Each row has a class, written as a number after it.
[-40 -14   5  -8 -18  18 -35  14 -39  26  -6   8  28  12   2  -1  11  -1
 -17  54 -18 -16 -22 -13  -6   8 -36  17 -10  -7   8  23  -1  13  -5  31
 -66 -18 -28 -12   1  14] -> 1
[ 19  -1   1  25  29   0  19  -5 -24  26   1  20  10  13 -23 -12 -38 -20
  -3 -14 -15 -17  23  -4  -1   5 -14  10   0 -18  -3  -5 -11   3   0 -21
  41  -3 -29  -5  13 -29] -> 5
[  4 -40 -17  15 -18 -15 -12  13  46  30   1  32  -8  -7  16 -16  12 -27
   0 -32  -2  13  -9  -3   9  -5   6 -14 -30  -4  -5 -24   3  11 -23  -8
   5   7 -33 -57  -6  31] -> 0
[-51   9 -13   2   2 -21 -11 -16  -1  -3  27  16  15   4  32   7 -34   3
  10 -47   7 -20  -3   5  37  12 -12 -24 -16 -29   2  12  -6  21 -27  13
 -26 -11  -4   8 -20   8] -> 7
[ 27  18  -9  -8   9 -16   4  -2   1   2 -12 -14 -13   2   7  -6   7  20
  16   6   2   0  38  19 -27  10   1 -23  -5  17  13   8  17   4  -4  -3
  -8  -6  11 -15   6 -51] -> 7
[  7  17  21  67  -4  -9 -10   0  -2  11  19  11  13  19  15  19 -13   6
  18  -3  16  21 -57  -4   9  -3   3   4  11 -40   3  19 -17   6   6 -20
  -3  12 -34 -15   6  15] -> 4
[-10  -7 -10 -28   4  -4  10 -12 -13  14   2  13 -12 -27  14 -19  -5  30
   1  23 -10  -9  -2  27 -13 -15  -5 -18  -8  -1 -10  15  13  17  -4   8
  38   4  -5  -4 -19  10] -> 1
[  8  16  15 -14  15   0  12  15  11 -24  -6 -27  26   1  13  21 -10  29
  15   3  -1  14  47  22 -14 -10  -7 -22   9   6   2   2  -6 -33   8  21
   1  15   6 -23   5 -25] -> 8
[-33 -36  21 -38  14 -10   6  -4   1  16   9   6   2   8   4   9  -6  30
 -17 -26 -12 -26  24   3  29  41 -28 -58 -17   3  -3 -11  15  -9 -22 -18
 -15 -16  -4  28  10  -5] -> 8
[-22 -40  47  22  -9 -11  22  33  -6  27 -12  31  27  -4  -5   3  -4 -29
 -12  17 -40 -28   0 -42  21   8  10 -55  10 -25  23 -54 -34 -24 -10 -13
 -31  17   2  -2  -4   5] -> 0
[  2  -2  -8  15   5  12  -9  -8  -2 -27   1 -12 -10 -27  -2  14 -18  17
   7  -8   2  25  -5  -7 -14 -16  -6  15  11   0  21  13  -7  -1 -10  13
  24  45  -5 -47  -7  20] -> 6
[-19  16  15  15  -8  12   3   9   0  19  10   3  25  28  12  -5 -25  24
   0 -17  -1   1  -1  20   7  13 -10 -38   3  -6   5  -2 -14   5 -10 -14
  -5  12   5  33  16 -26] -> 8
[  7 -18 -15   0  21 -19  17 -26   5 -17 -10  -3  12   5   3  -2 -18 -12
  -5 -30   5  15  -6 -17  16 -14 -15 -25  -8   2  21 -55  27  14 -29 -12
   8  22  -6 -21  -8 -11] -> 2
[  3 -11  16  11  16   4  -4 -15   6  23   2  -7 -14  16  -9  16   3  -7
   9  -8  15 -10 -24 -11   4  -7   4 -26 -22  -8   9  10  10 -34  12  -4
  -2  -6  -9  33 -11 -11] -> 5
[ 15 -32  11  25   3  49  14  10  27 -33   4 -20  36   6  -7  16  33  -5
   0 -10  -4  60  -3   2   9  14 -23  28   7  28 -10 -10  15 -30 -10  42
 -30   4  24 -13  -8 -11] -> 8
[  7 -21  -1   7  14  -9   1   6  -8   8   9   2  -6  20  20  -6 -26  17
  15   5   5   7 -22  36  24  -8   4 -17 -10 -11   5  14  12  -1 -15  -1
  15  10 -19 -18 -23 -18] -> 1
[-15 -12 -19 -16 -22 -16   1   8   1  -6   4 -13 -15  17  41 -17   2  11
  29  -3   4  48  14  27  12 -23   1  -1  -7 -12  20  -7   6  21 -13  -9
   8   9   2  -3  -4 -11] -> 4
[ 11   6  23  -8   0   3   4 -27  -4  -4   0  19  -8  13  -7  14 -38  -1
  41  16  22  35   1  29 -15 -32 -16   4 -19   7  21  32 -20   6  -5   7
  11  18  -1   9  27  -5] -> 4
[ -5   4  23  35 -30  22 -31   7  16  42  16  18  -6  -6  17  15 -15  10
  17 -20  27 -11   8 -29 -29 -16 -36 -76  -4  -7 -11  -5  16  31 -17  32
  20   0   9 -16  32  15] -> 0
[  8   1 -33  -3  21  -6  10 -21   8  20   1  26 -31  18  17  -7  20   6
  21 -25   1   3  15  -2   6  13 -13  42 -26 -10 -21  22   9   4  11  -1
  11 -25 -18  36  -5 -14] -> 5
[ -9 -23 -18  -1 -30  -2   9  45   5  11 -22 -18  30  10 -14 -31  13  21
  35 -34 -23 -16 -13 -13  27  13 -29   7  10 -19  -8   1  15 -18   2 -13
  10 -25 -22   7  26 -27] -> 5
[ 13  10   4  24  -7  13 -11  -5   3   9   9  -2  -1  24  -3  -2 -14   4
  16 -12  23   1 -11  15 -26   3   1 -14 -17   5 -12  40 -15  16   6  -1
  13   6  -3 -26 -15 -22] -> 2
[ -4 -34  -1 -16   6 -37  -4 -27  -7  11   8  -6  -4 -12  43  -5  14  -5
   4   3 -15   4   1   5  18  -8  -3 -40 -10  -8  -9   1  23 -12   0  31
  14   2 -45   4  -2 -44] -> 7
[-10   2 -20 -20  11  -8 -14  36 -28  39  20  15  16  11  30  -6  16 -12
 -26  34  13  22   6  -4 -18 -11 -21   3  -5   9  -7 -41  10   6  17   5
 -41 -13 -14 -13  20 -11] -> 4
[-11  23  -6  -6 -16   0 -12  -9   0   0 -10  12 -34  19  -6  16 -15   2
  34   2   1 -12  22  11 -18 -29  -8 -16  -7  -6  10  34 -27  19  14 -10
  28  18  -6  -4   3  26] -> 0
[-13 -29 -30 -17  11  -2   1  23  -4   0 -11 -20 -20   3   1  -6  43   5
  16  -1  -5 -19  28 -30  26  -2  -5 -67 -13  -4   5 -31  -6 -15  -6  22
 -18  16   8 -56  32 -40] -> 3
[-61   0 -10 -23  -5   8  -5  -1 -36 -10  -3   8 -18  46 -24 -20  11  -1
   9  39   8  -8 -42 -20  26 -19 -43  -9  25  14 -11  -4  34  54 -17  16
   2 -12 -24   3 -26  -2] -> 2
[-46 -32 -22  -2 -13  -9 -22   4  -2 -30   0 -25 -32  23  19  -1  26  11
 -12  49  11  -6  -2 -33  -1   2  14  18  15 -21 -11  -8  38  16  -8  28
  -1 -17   0  -5 -46 -28] -> 8
[-57  -4 -20  12  -3   3 -17  25   0   9  -9   0 -15   0 -12 -11 -10  43
   5  26   8 -39 -21 -27   4   9  -5 -12  -6 -28  12 -27   9 -11  12   4
  -8  34  -4 -19  20 -38] -> 3
[-32 -44  11  23   6   6 -33  13 -16  23  -7  29  -9  20  -5  14 -63  -3
   6  17   4  -1 -15 -46  13   8 -11   8   3 -18  29 -19  -6 -10   2  17
 -15  42 -32   3  20 -17] -> 6
[-15 -13  -1 -13   5 -29  25   5 -28  37  10  24 -17  -7 -35 -30  31  20
 -13  24 -17 -24 -35 -34  33  -4 -18   5   4 -30 -15   6 -17 -10 -22   6
 -16 -12 -19   6  15 -12] -> 4
[-59   1  -7 -22  37   0 -16   4  -1  12  -9  11  24  24 -15  -7  -5  17
  -9  11  10  17  11  22  25   1  12  54   3 -18  22   2  39 -10   4  -2
 -10   0  -6  21   3   9] -> 5
[-12  24 -10  28 -29   7 -15  17  23 -12  12  -3  16  -5  29  -9  -2   5
 -19   5  48  14 -21  -4 -27 -23  25  -1  15 -17 -12  -2 -16  22   7  12
  14  16 -29 -23   1  18] -> 3
[  4  -5 -29  26  -7   3  17  -2  -9 -12   7 -26   5  13 -17 -23  12 -24
  11   0 -41  22  -3  -4  53  -9 -19  58   2 -13   7  -5 -34 -25 -33  15
 -50  -7 -14 -21  -6  10] -> 4
[ 10 -17   0   0  21  14  13   3  22  13 -15  15   0  30 -39  -6  13  14
   1  25   2  25  -5   0   8  -3  -5  36  -1   4 -12  -3  29 -15  -5  19
  -9   5  -2   8   7 -18] -> 8
[  7  -2 -28  14  32   5  -3   4 -32  10  -3  24  20 -10  12   4 -22 -12
  12  24   0   2 -36 -24   1 -18 -14 -38  -2  23  26 -27  -8   3 -17  11
 -29  23  14 -26  12 -20] -> 6
[  8   3  19 -20   4 -18 -19  -7  17  24  -7   0  23   4 -28  19  32   4
  -2   3   7 -19 -23  -2 -28  -8  25 -72 -29  -1  20  33  34   9   8  11
 -34 -12 -14   3 -25  -5] -> 7
[  6   1 -43 -11  12  15   6  -5   1  -1  22  -9   2 -36  -7  -7 -25  19
   3  24  23  41  -6  47 -13   3 -24   7   6  31   1  -4  17   3  11 -11
  25   2  -5  -5 -23  -1] -> 6
[ 10  35 -24  -8  21  -7   4 -23  -5  32   1   1  14 -13  14 -16   3  30
 -14   8 -27  32  13  12 -14 -15 -27  50 -30   9  22   2   5 -17   7  11
 -50  11 -21  20  -9  -4] -> 4
[-19  -5 -38  -4  32   3  13  -1 -17   8 -11  -1  -1   9 -32 -32 -20  31
 -12   9   0 -22  25 -20  28   2   0   0   2  -6   9   1  -4  -3  -7   8
  -5  11   3  -2  -3 -35] -> 3
[ -7  16  13  -8  37  -2 -16  -9   5   6  10   3  19  -5 -67  30  -8 -21
 -13   4  23  -2  50  -6  -2  13 -32  38 -13 -22   5  -5   7  10   0  -2
 -33 -24 -25 -40  15  21] -> 6
[  5 -43  20 -23  18 -13  30  -4 -15   8   2  14  14 -24   1  -1  -4  -9
  -6   5  12 -15 -11   6  -6  -1  -2   4 -25  -7 -10  -3   5 -34  -4 -23
  25 -24  26  21   3 -27] -> 5
[ -2  -9 -21 -22  18   3  -3 -17 -10  41  19  17 -11  -7  10 -15 -38  -8
   2   1  -1  -4  45  38   7   9 -15  11 -37   0 -17   9  -8  -6   1  14
  -2 -15  10   8 -15 -16] -> 1
[ 23   8  47  -5 -26   7  22  24  13  41  -6  23 -13  25 -18   0 -27   1
  15  18 -14  -2  13   4 -27 -14   2 -15  -7 -12 -17   5   8   7  -8 -11
  15   2  28  21 -41  -3] -> 8
[ -7 -15  16  -2  15 -10  10   7 -10 -24   8  29   9  -2   2   6   5   3
  -2  -8 -13  -2 -34   7  32   1  -8  -9   2  24  22  24 -13 -15 -39  11
 -20  21  -2 -28 -24  -5] -> 0
[ 32 -17   7 -21  29  -8   7  -5 -15 -11 -14  28 -24  31  10  24  -5 -24
   0  25  28   7  28  -2 -45 -11 -12  34 -20  14   3   2   3   1  12  -2
  16  -6 -36  -3  30 -26] -> 5
[-48   0  17 -12  -1  -3 -24  11  28   8 -14  16   1  25 -29   4   8 -28
  29 -20   2 -13  31  -1  33  -4   1 -13   3  -3   1 -21  23   8  12 -10
  -1 -13   5   8  10  16] -> 0
[ -1  18 -30 -22   0  -3 -11  11 -26  -9  -2   8   7  -1   6   8 -23   0
  21   5  -5  11  18 -11  -1 -32 -30  23  17  -5   5   0   2  18  -9  31
   2  17  -7 -12  18   3] -> 6
[ 38 -34 -31  32  -1  36   4   0  11   5   1 -35  40  12 -19  21  16  26
   0 -14 -12   4 -10 -14 -24  13   6 -24  -8 -11 -11  26  27   3  11  13
 -16 -15  18   2 -37  44] -> 2
[ -1  -9 -28   0 -14  -5  -2  -1  -6 -16  13 -11   2 -14  34  -7 -12  -5
   1  -8   1  30  23   9  -7  -7  -8  39   3  -3  -2 -13  -7   8  -9  -3
   6  -5   6 -17   7  16] -> 4
[-18 -17  -5   1  10 -15  -2  -7  25 -21 -13   0 -20   4   6  16  32  20
  23  -9 -11 -20  19  -4  -9  -4  -9 -50 -24  -3  19 -14  19  15  11   0
  16  11 -36 -19   3 -13] -> 0
[ 44 -34 -42  36   9   2  -6  -9  13  43  -1   9  18 -15   7  13  15  21
   2   6  26  35 -39 -38 -14  26 -27   2 -21 -11 -15   5  23 -10  -2  15
 -36  -8  14 -49  -5   4] -> 2
[ 23 -19   4 -14  10   6   1  -2   5  16   8 -17   7   7  26  16 -23  11
 -10 -42   4  -2  21  -8   1 -14 -26 -54 -12  17 -22 -14  25 -15 -13  -3
  11 -13  15  11  -4  15] -> 8
[  7   2 -26 -17  18  -5  25   4 -13   0  -3 -20   7 -11 -36  -8  -4  14
   6   5  19  22  41  11  -5 -16 -33   7 -14 -20  17 -10 -13  12   1 -25
   8  -1   2 -25  14 -25] -> 6
[ 37 -10  -6  39   3  -9  17   6  20 -13 -11  39  -2  26  28   8 -13 -10
  20   5   9  17  -6  14 -16 -14  23  41  -7  -9   5 -13   6  15 -14 -21
   9   8  14   8   0   2] -> 0
[-19  22  -8  -5   0   1  26  -7 -15   8   8  40   8  31   8 -10  -8  -3
   4 -17  -2   8  -7  -5  16   4 -18  16  17  -8 -22 -11   0  44  -3  -9
   1  -4   9  53 -24  12] -> 2
[ 12   1 -29  13   4  -1  -7   2 -16  -1   3   2  16  17   9   7 -55  -7
   3 -16  14  -7  12   7   6  13   6 -29   5  -8  28   1 -37   4  -1  -4
 -11  11  -5   4   6 -20] -> 1
[-22  -9   4 -14  -5  -9  -6   2  33  24 -17  -9   9  12 -11  10 -41  45
  24  -4   2  -1   4  -1  20  20 -44 -44 -22  -3  17  -2  37   0 -23 -26
 -35 -25 -13  -8 -35  30] -> 8
[ -7  23 -17  49   0  16 -34  -8   7  30   2 -23 -16  11  -6  -6 -21  12
  -4   4 -15  -3  14 -10  -6  12   7  55   5 -19  -5  -4   1 -35   7  25
 -17  35   9 -26   4  -9] -> 2
[ -4 -13  -4  26  22  15  32   5  13 -16   5   4  11  15  32  -2  29   8
  24  33  -3  35   0  34   9   4   7 -12  -2   4 -16 -19  -8  -9  -5  16
  -2   5  15 -13   3 -38] -> 8
[ -1 -37 -20   1  -9  -7  14 -25 -10  -3   9  10 -35   4  58   7   9  -6
   8   9 -16 -15   0   4  -7  13  -5 -40 -14   5 -12 -20 -13   2  -6   8
  -5  -5 -19  41  24  -6] -> 7
[ 19  -3   7   5  -9  16  -3  12 -11   6   1  -2  12  15 -14  -8 -31   4
 -10  -8  15 -18  13   0 -12  -9 -10   5   3   1 -18  16   4  12  -6 -10
  24  -4  -6  -3  21  -4] -> 3
[ 18  -5  -3 -14   2  -5 -20  22  -8   5   5  -3  31   4   3  18 -27 -12
  13 -12  11  -5  29  23 -13  15 -12 -18  14  16 -23  18   9  -5  21  -2
   7 -22 -15 -31  28   0] -> 7
[  0   2 -11   3   8  -1  -7  -9 -21 -12   5  10  10 -31  -8  16 -42  -3
  16  28  12   9  -5   1 -16   4 -23  18  10   4   8   7  -5   5  11  -4
  15   8   0 -15  -8 -12] -> 6
[-13 -13   0  20  10  -1 -13   3   1   5  10 -29   6   0  -4  -5  11   2
  13  -3   3   1  27  -2  -9  -9  -4 -30 -17 -19   2 -14  10  10  12   1
  16  -7 -14 -44  15 -27] -> 4
[ -1  39 -40 -43  22 -32  17  23  10 -38  -7  35  -4  10  -8  28 -18 -14
  25  23  -7 -13  88   3  -4  -7 -17  25  29  -2  13 -63  19  19 -12  31
 -19  -3  10  -5  16   4] -> 0
[-41 -13  17 -21  -5   0   2  27 -16   9   5  11 -30  34 -47  -8  -4  -9
  -4   4  20  -4  82 -27  18  10  -4 -36   8 -18  30  18 -49  16 -17  27
 -17   3  20 -18 -12 -49] -> 0
[-34  -1  27  19 -17  26   3  -1 -17 -13  -2  26   4  25 -17 -16 -23 -13
  15  35 -16 -36 -30  12  12 -18 -10  -1  35  24 -17  17 -12  15  -9   7
  29  -9 -22  51  13  18] -> 0
[ 24  -5  -9  16  31   3  23   1 -16   4   2  18 -10  31   9   4   4   7
 -12 -29  15  18   9 -37 -15  -4 -22  23   1  -7 -28 -18  26  27  19  -5
  24   8   9   0 -29 -28] -> 2
[ 11  31  -7   3  18   1   7 -17 -17  35  30  19   3 -14 -25   6  28  12
 -27   1   8  -7  -6 -16  -5 -13 -36 -32  -3 -31 -15  18 -23  18  -3  55
  -6   8 -50 -18  16  -2] -> 1
[ 27  31   8  27  -8  -8   7  -9   5   5  -7  24 -15   3  -5  10 -39  -8
  17   8  19  -9 -36 -32  12  -7 -10  -6  14   2   2   7 -33 -20  -3   2
 -16  22 -19   3  -7  -5] -> 3
[ 10  23 -13  11  26  19 -14  16 -11  14  -2  17 -12  43 -39  -7  19 -33
 -15 -35  20   7 -15 -47  14  15 -21  24  27  43 -30  -8   7   6  26  -2
 -16  -2  -1 -24 -20 -14] -> 2
[-31 -15 -12  -8 -14 -18  10  40  20 -18  12   9  17   0 -12  23  37  20
  -1   0  -9  16  44 -13   1  27  -4  -5  19 -51  26 -44  36  27   1  22
 -14  10   9  -1 -20 -23] -> 0
[-13  25   6  -7  38  -5  10 -25   8  -9 -28   1  23  30 -31  16  14  29
  11   5  -1   0  12   7  17  -7  -9  37 -11 -16   4  28  -6 -20   9 -11
 -30  -5   0  24  27   4] -> 8
[ -25  -20   21   12   31   28   20  -22   20   30    6   14   -3   29
  -33  -17   22    0  -14    1   16   31  -27    0   43   14   22 -114
   10   34   14    7  -27    3    2   -1   -3   12  -22   34  -31   -9] -> 8
[-23 -19 -14  28   5   5   5  -5 -28  -8  -3  -1  19   7 -38  -7 -31   4
  -5  24   8  -3 -32 -31  14  -9 -29  16  20 -22   2  13   0  10 -10  22
  -1  -1 -24 -18  -6 -14] -> 7
[ 18 -38  -4  -5  17 -18  18   1  35   5   2  28 -14   9 -19   8  38 -13
  -1 -23 -10  28  25  13  30   8  36 -21  16 -12   4 -20  14   1   1  -6
  35  23 -18  -1   7  16] -> 0
[-10 -10   2  -7  27  -8  18  -8  -5 -12  -5  -7   7  -1   5  11  19  -8
  -7 -11  23  -2   7  -4  10   2  12   1   3 -11  -4   5 -15 -22  15 -33
   9 -29   1  15  -3  23] -> 5
